Below is a small trained network, with its code and all its weights. Each question gives an input and a class and asks what happens when units are switched off, that is, made to give their printed mean instead of their output.

import numpy as np


def w(rows, s, z=0):
    codes = np.array(rows[::2]) - 128.0
    scale = np.full(codes.shape[1], s)
    scale[-1] = z or s
    return codes * scale


def f(y):
    return y / 2 * (1 + np.tanh(0.7978845608 * (y + 0.044715 * y**3)))


def log_softmax(a):
    a = a - a.max(-1, keepdims=True)
    return a - np.log(np.exp(a).sum(-1, keepdims=True))


def net(x, mask):
    res = np.array(x, float).reshape(1, 2) / 4 @ E
    y = f(res @ A[0][:, :-1].T + A[0][:, -1])
    res = res + np.where(mask, y, B[0][:, -1]) @ B[0][:, :-1]
    return log_softmax(res[-1] @ U[:, :-1].T + U[:, -1])


A, B = {}, {}
E = w([
[137,120,67,3,254,26],'x0',
[64,39,182,139,73,20],'x1',
],0.0093)
A[0] = w([
[161,128,59,48,247,98,255],'n0',
[131,85,139,102,150,73,162],'n1',
[152,142,140,196,85,204,214],'n2',
[66,108,130,125,84,89,176],'n3',
[141,96,106,117,146,82,133],'n4',
[107,73,115,108,133,49,181],'n5',
[97,76,152,141,101,80,164],'n6',
[156,195,105,118,153,139,134],'n7',
[130,56,127,95,136,81,162],'n8',
[147,177,66,118,178,186,226],'n9',
[77,70,188,161,65,106,170],'n10',
],0.011,0.0043)
B[0] = w([
[96,155,50,70,91,24,251],'n0',
[59,151,95,149,165,61,174],'n1',
[143,140,59,198,6,254,216],'n2',
[140,33,175,115,160,87,173],'n3',
[83,139,83,160,131,53,159],'n4',
[58,95,100,190,172,30,192],'n5',
[140,51,191,113,176,63,180],'n6',
[168,162,139,85,115,120,162],'n7',
[82,83,96,164,141,50,177],'n8',
[200,212,91,68,73,74,197],'n9',
[191,47,190,107,138,152,205],'n10',
],0.008,0.016)
U = w([
[112,165,134,142,174,131,154],'0',
[171,71,194,140,81,152,144],'1',
[98,204,169,173,233,157,8],'2',
[129,69,203,156,231,88,125],'3',
[136,171,74,210,56,211,147],'4',
[2,124,73,141,155,76,134],'5',
[196,194,112,42,101,93,154],'6',
[76,197,224,90,194,159,3],'7',
],0.0084,0.0067)

Each question gives the input, the list of numbers given to net, and the class t.
The units are the neurons (one row each of A and B). Each row of codes is followed by its name. A weight is (code - 128) times the scale printed after its matrix; where a second scale follows, it is the last column's (A, B and U).
mask holds one flag per neuron, in row order. A switched-off neuron (its flag False) gives its mean, the last column of its row in B, instead of its output. The means were averaged over made-up inputs and are rounded, as every weight is.
A unit's drop is (log p(t) with every unit on - log p(t) with that unit switched off) / (log p(t) with every unit on - log p(t) with every unit switched off).
The circuit of an input: a set's keep is (log p(t) with only the set's units on - log p(t) with every unit switched off) / (log p(t) with every unit on - log p(t) with every unit switched off). Starting from all 11 units, units are removed one at a time, each time the one whose removal leaves the highest keep (on an exact tie, the one counted first), for as long as the keep stays at least 0.8.
circuit, biggest first: the units of the circuit, biggest drop first
k most important neurons: the k neurons with the biggest drops, biggest first
drop of u: that unit's drop, to one decimal
input [-6,3], class 1: circuit, biggest first : [n10]
input [0,2], class 3: circuit, biggest first : [n0 n2]
input [-2,-6], class 4: 2 most important neurons : [n2 n0]
input [1,4], class 3: circuit, biggest first : [n0 n2]
input [-1,3], class 3: circuit, biggest first : [n2 n0]
input [-4,2], class 1: circuit, biggest first : [n10 n0]
input [1,3], class 3: 2 most important neurons : [n0 n2]
input [2,5], class 3: 3 most important neurons : [n0 n2 n6]
input [-7,8], class 1: drop of n2 : 0.2
input [0,0], class 0: drop of n0 : 0.5
input [-1,-3], class 4: drop of n0 : 0.3
